Below are the code and all the weights of a small trained network. Each question names an input and a class and asks about switching units off, where a switched-off unit gives its printed mean instead of its output.

import numpy as np


def w(rows, s, z=0):
    codes = np.array(rows[::2]) - 128.0
    scale = np.full(codes.shape[1], s)
    scale[-1] = z or s
    return codes * scale


def norm(h):
    return h / np.sqrt((h * h).mean(-1, keepdims=True) + 1e-5)


def f(y):
    return y / 2 * (1 + np.tanh(0.7978845608 * (y + 0.044715 * y**3)))


def log_softmax(a):
    a = a - a.max(-1, keepdims=True)
    return a - np.log(np.exp(a).sum(-1, keepdims=True))


def net(x, mask):
    res = np.array(x, float).reshape(1, 3) / 4 @ E
    u = 0
    for l in range(3):
        y = f(norm(res) @ A[l][:, :-1].T + A[l][:, -1])
        res = res + np.where(mask[u : u + 9], y, B[l][:, -1]) @ B[l][:, :-1]
        u += 9
    return log_softmax(norm(res)[-1] @ U[:, :-1].T + U[:, -1])


A, B = {}, {}
E = w([
[118,98,25,70,95],'x0',
[146,121,143,34,217],'x1',
[131,1,167,136,120],'x2',
],0.0094)
A[0] = w([
[133,30,184,155,145,94],'0.n0',
[96,143,191,181,150,69],'0.n1',
[135,104,3,100,105,130],'0.n2',
[51,164,179,178,196,151],'0.n3',
[164,124,109,142,142,3],'0.n4',
[76,172,215,132,146,135],'0.n5',
[172,71,148,140,110,52],'0.n6',
[102,41,121,165,161,75],'0.n7',
[107,135,196,55,180,57],'0.n8',
],0.0061,0.0058)
B[0] = w([
[183,181,129,69,62,203],'0.n0',
[147,122,76,160,142,133],'0.n1',
[243,123,75,189,157,254],'0.n2',
[202,118,54,127,97,213],'0.n3',
[79,221,254,224,203,65],'0.n4',
[186,127,61,121,126,195],'0.n5',
[126,178,168,118,89,107],'0.n6',
[144,197,157,93,88,141],'0.n7',
[81,90,77,180,205,147],'0.n8',
],0.0071,0.0027)
A[1] = w([
[66,233,132,119,128,3],'1.n0',
[180,187,229,217,192,62],'1.n1',
[185,136,112,37,165,117],'1.n2',
[184,155,96,130,42,124],'1.n3',
[88,146,104,177,101,123],'1.n4',
[97,114,94,82,125,63],'1.n5',
[93,11,57,167,200,57],'1.n6',
[192,140,255,204,191,116],'1.n7',
[100,122,171,64,238,2],'1.n8',
],0.0081,0.0045)
B[1] = w([
[150,149,157,83,79,124],'1.n0',
[165,92,2,117,101,188],'1.n1',
[91,115,131,191,155,253],'1.n2',
[131,112,137,157,203,243],'1.n3',
[91,108,134,108,158,148],'1.n4',
[127,115,106,153,129,121],'1.n5',
[182,197,134,138,116,176],'1.n6',
[157,89,37,117,92,219],'1.n7',
[68,111,145,106,186,172],'1.n8',
],0.011,0.0038)
A[2] = w([
[127,88,158,194,176,120],'2.n0',
[79,133,114,172,74,37],'2.n1',
[67,134,130,210,74,5],'2.n2',
[139,80,197,70,60,128],'2.n3',
[134,138,137,185,85,33],'2.n4',
[83,129,111,204,52,117],'2.n5',
[121,60,117,141,146,129],'2.n6',
[186,156,206,200,174,15],'2.n7',
[139,244,103,121,141,163],'2.n8',
],0.011,0.0031)
B[2] = w([
[101,192,148,106,147,206],'2.n0',
[106,156,147,34,220,135],'2.n1',
[103,100,153,97,233,156],'2.n2',
[136,255,171,63,63,193],'2.n3',
[103,123,112,116,218,146],'2.n4',
[133,120,153,45,219,218],'2.n5',
[114,200,152,177,106,253],'2.n6',
[9,224,73,181,112,128],'2.n7',
[142,72,248,101,35,247],'2.n8',
],0.0085,0.0038)
U = w([
[214,82,33,151,120,193],'0',
[96,111,167,95,252,193],'1',
[165,138,218,62,12,202],'2',
[75,201,128,199,101,169],'3',
[99,111,136,140,100,2],'4',
[79,110,128,135,90,10],'5',
[95,116,133,138,99,12],'6',
[74,104,127,135,96,8],'7',
],0.021,0.0077)

Each question gives the input, the list of numbers given to net, and the class t.
The units are the neurons (one row each of A and B). Each row of codes is followed by its name. A weight is (code - 128) times the scale printed after its matrix; where a second scale follows, it is the last column's (A, B and U).
mask holds one flag per neuron, layer by layer. A switched-off neuron (its flag False) gives its mean, the last column of its row in B, instead of its output. The means were averaged over made-up inputs and are rounded, as every weight is.
A unit's drop is (log p(t) with every unit on - log p(t) with that unit switched off) / (log p(t) with every unit on - log p(t) with every unit switched off).
The circuit of an input: a set's keep is (log p(t) with only the set's units on - log p(t) with every unit switched off) / (log p(t) with every unit on - log p(t) with every unit switched off). Starting from the 12 units with the biggest drops (on a tie, the unit counted first), units are removed one at a time, each time the one whose removal leaves the highest keep (on an exact tie, the one counted first), for as long as the keep stays at least 0.8.
units of the circuit, in order: the units of the circuit, biggest drop first
unit that matters most: the unit with the biggest drop
k most important neurons: the k neurons with the biggest drops, biggest first
k most important neurons of layer l: the k neurons of layer l with the biggest drops, biggest first
drop when u is switched off: that unit's drop, to one decimal
input [0,-3,-5], class 2: unit that matters most	2.n8
input [2,0,-3], class 3: 3 most important neurons	(0.n2; 1.n1; 1.n7)
input [4,0,5], class 2: 2 most important neurons of layer 0	(0.n3; 0.n5)
input [-1,-4,-6], class 2: 2 most important neurons	(2.n8; 1.n2)
input [-3,-2,3], class 3: 3 most important neurons of layer 0	(0.n0; 0.n2; 0.n3)
input [2,-2,1], class 3: 2 most important neurons of layer 1	(1.n7; 1.n1)
input [0,4,-5], class 2: 2 most important neurons	(2.n8; 1.n3)
input [-7,-8,0], class 1: 2 most important neurons of layer 2	(2.n5; 2.n2)
input [-7,7,3], class 0: 2 most important neurons	(1.n7; 1.n1)
input [2,-2,-3], class 3: 3 most important neurons	(1.n3; 0.n2; 1.n1)
input [-6,-3,-6], class 0: 2 most important neurons	(1.n1; 0.n0)
input [-1,1,-4], class 2: 2 most important neurons	(2.n8; 0.n2)
input [-4,-2,-5], class 2: 2 most important neurons	(2.n8; 0.n2)
input [-4,5,-8], class 2: units of the circuit, in order	(2.n8)
input [-7,-8,-1], class 1: 4 most important neurons of layer 2	(2.n5; 2.n2; 2.n1; 2.n4)
input [-4,-1,7], class 2: 2 most important neurons	(2.n3; 0.n2)
input [-1,3,-1], class 3: 2 most important neurons of layer 1	(1.n6; 1.n2)
input [-4,-5,4], class 1: 2 most important neurons	(0.n2; 2.n5)
input [-1,2,-1], class 3: 2 most important neurons	(2.n7; 1.n2)
input [-8,-6,-2], class 0: units of the circuit, in order	(1.n1)
input [-5,-6,-8], class 2: 2 most important neurons	(2.n8; 1.n2)
input [-7,7,0], class 0: 2 most important neurons	(1.n7; 1.n1)
input [1,0,3], class 3: 2 most important neurons of layer 1	(1.n3; 1.n7)
input [-4,2,3], class 0: drop when 1.n7 is switched off	0.4
input [4,-8,7], class 1: drop when 2.n5 is switched off	0.1
input [-3,-4,1], class 1: drop when 0.n2 is switched off	0.5
input [-4,0,-3], class 0: drop when 0.n0 is switched off	0.1
input [5,3,7], class 2: unit that matters most	2.n3
